Below is a small trained network, with its code and all its weights. Each question gives an input and a target symbol and asks what happens when units are switched off, that is, made to give their printed mean instead of their output.

import numpy as np


def w(rows, s, z=0):
    codes = np.array(rows[::2]) - 128.0
    scale = np.full(codes.shape[1], s)
    scale[-1] = z or s
    return codes * scale


def norm(h):
    return h / np.sqrt((h * h).mean(-1, keepdims=True) + 1e-5)


def f(y):
    return np.maximum(y, 0)


def softmax(a):
    e = np.exp(a - a.max(-1, keepdims=True))
    return e / e.sum(-1, keepdims=True)


def log_softmax(a):
    a = a - a.max(-1, keepdims=True)
    return a - np.log(np.exp(a).sum(-1, keepdims=True))


def net(x, mask):
    ids = ['Δβζλμξφψ'.index(c) for c in x.split()]
    T = len(ids)
    res = E[ids] + P[:T]
    r = norm(res)
    for j in range(3):
        rows = slice(2 * j, 2 * j + 2)
        q, k, v = (r @ M[0][rows].T for M in (Q, K, V))
        z = softmax(np.where(np.tri(T) > 0, q @ k.T / 2**0.5, -1e9)) @ v
        o = O[0][rows]
        res = res + np.where(mask[j], z, o[:, -1]) @ o[:, :-1]
    y = f(norm(res) @ A[0][:, :-1].T + A[0][:, -1])
    res = res + np.where(mask[3:11], y, B[0][:, -1]) @ B[0][:, :-1]
    return log_softmax(norm(res)[-1] @ U[:, :-1].T + U[:, -1])


Q, K, V, O, A, B = {}, {}, {}, {}, {}, {}
E = w([
[103,143,168,135,172],'Δ',
[80,106,104,63,103],'β',
[188,135,123,39,184],'ζ',
[175,156,143,94,165],'λ',
[132,117,106,53,148],'μ',
[152,158,99,168,132],'ξ',
[167,76,123,1,152],'φ',
[149,166,96,45,115],'ψ',
],0.021)
P = w([
[99,103,115,174,73],'0',
[152,93,149,115,181],'1',
[94,254,73,56,165],'2',
[240,118,120,154,207],'3',
[107,234,66,72,160],'4',
[203,74,121,117,198],'5',
[114,231,62,74,159],'6',
[220,65,114,111,197],'7',
[119,221,60,75,154],'8',
],0.014)
Q[0] = w([
[175,35,180,138,255],'head 0',
[60,232,123,103,137],'head 0',
[244,61,16,149,77],'head 1',
[117,70,204,185,192],'head 1',
[216,5,47,163,246],'head 2',
[141,96,127,69,176],'head 2',
],0.0085)
K[0] = w([
[87,95,136,165,77],'head 0',
[142,148,76,79,144],'head 0',
[129,102,66,159,76],'head 1',
[125,87,231,190,146],'head 1',
[183,56,158,155,7],'head 2',
[135,175,99,103,92],'head 2',
],0.014)
V[0] = w([
[203,133,103,106,137],'head 0',
[104,158,122,79,193],'head 0',
[131,136,56,114,111],'head 1',
[127,166,86,168,117],'head 1',
[77,253,106,82,134],'head 2',
[207,151,167,129,126],'head 2',
],0.014)
O[0] = w([
[11,93,110,108,165,204],'head 0',
[63,75,186,253,117,217],'head 0',
[50,193,166,214,141,202],'head 1',
[84,121,183,95,152,115],'head 1',
[217,31,106,170,66,248],'head 2',
[175,186,232,100,54,128],'head 2',
],0.0064,0.011)
A[0] = w([
[130,55,131,120,215,125],'neuron 0',
[150,254,73,208,67,176],'neuron 1',
[167,68,231,110,248,187],'neuron 2',
[29,147,110,159,68,119],'neuron 3',
[148,161,197,157,239,111],'neuron 4',
[105,88,137,243,165,86],'neuron 5',
[106,103,128,118,234,2],'neuron 6',
[114,94,32,60,19,151],'neuron 7',
],0.0078,0.0051)
B[0] = w([
[154,138,83,180,177,219],'neuron 0',
[131,105,242,156,175,194],'neuron 1',
[55,101,155,156,61,253],'neuron 2',
[165,172,57,147,138,194],'neuron 3',
[41,157,123,67,2,185],'neuron 4',
[203,94,178,33,115,179],'neuron 5',
[67,207,174,179,164,157],'neuron 6',
[203,175,175,102,99,218],'neuron 7',
],0.008,0.0073)
U = w([
[182,32,127,204,142,98],'Δ',
[96,145,131,227,242,238],'β',
[130,135,112,6,159,94],'ζ',
[103,113,212,91,58,49],'λ',
[184,161,22,150,221,64],'μ',
[247,168,149,98,114,152],'ξ',
[24,186,117,126,150,132],'φ',
[72,100,83,150,43,250],'ψ',
],0.013,0.0026)

Each question gives the input, a string of symbols that net reads in full, and the target symbol t.
The units are the heads (2 rows each of Q, K, V and O) and the neurons (one row each of A and B). Each row of codes is followed by its name. A weight is (code - 128) times the scale printed after its matrix; where a second scale follows, it is the last column's (O, A, B and U).
mask holds one flag per unit, heads first, then neurons. A switched-off unit (its flag False) gives its mean, the last column of its rows in O or B, instead of its output. The means were averaged over made-up inputs and are rounded, as every weight is.
A unit's drop is (log p(t) with every unit on - log p(t) with that unit switched off) / (log p(t) with every unit on - log p(t) with every unit switched off).
The circuit of an input: a set's keep is (log p(t) with only the set's units on - log p(t) with every unit switched off) / (log p(t) with every unit on - log p(t) with every unit switched off). Starting from all 11 units, units are removed one at a time, each time the one whose removal leaves the highest keep (on an exact tie, the one counted first), for as long as the keep stays at least 0.8.
units of the circuit, in order: the units of the circuit, biggest drop first
which heads matter: for each layer, one digit per head in row order, 1 if its drop is at least 0.15 and else 0, layers parted by /
input φ μ ξ β, target φ: units of the circuit, in order -> head 2
input λ Δ ξ φ ζ ξ, target λ: which heads matter -> 001
input Δ λ Δ φ, target ξ: which heads matter -> 100
input β μ λ ψ, target μ: which heads matter -> 101
input Δ φ Δ λ λ Δ, target ξ: which heads matter -> 110
input ξ ψ ξ Δ, target ζ: which heads matter -> 111
input λ β ψ Δ, target λ: units of the circuit, in order -> head 2; neuron 4
input λ ψ ψ ψ λ ξ λ ζ, target λ: units of the circuit, in order -> head 2; neuron 2
input ξ φ ψ ψ, target ζ: units of the circuit, in order -> head 0; head 2; head 1
input μ ψ β λ ψ, target ξ: units of the circuit, in order -> head 2; neuron 7
input μ ψ Δ ζ, target β: which heads matter -> 001
input Δ μ ψ μ ψ μ, target ξ: which heads matter -> 100
input Δ Δ Δ λ ψ λ, target ξ: which heads matter -> 100
input φ β ζ ψ β Δ μ β μ, target μ: units of the circuit, in order -> neuron 2; neuron 4
input β μ μ, target μ: which heads matter -> 001
input ψ ζ ψ ψ ψ φ ξ ψ Δ, target Δ: which heads matter -> 001
input μ μ φ μ ψ ξ, target β: which heads matter -> 001
input ζ ψ μ ζ φ λ, target ψ: units of the circuit, in order -> neuron 2; neuron 4
input μ φ ψ μ, target β: units of the circuit, in order -> head 2
input ξ ζ ζ μ ζ ψ, target ζ: units of the circuit, in order -> head 2
input μ ζ ψ ψ μ β, target β: units of the circuit, in order -> head 2; neuron 4
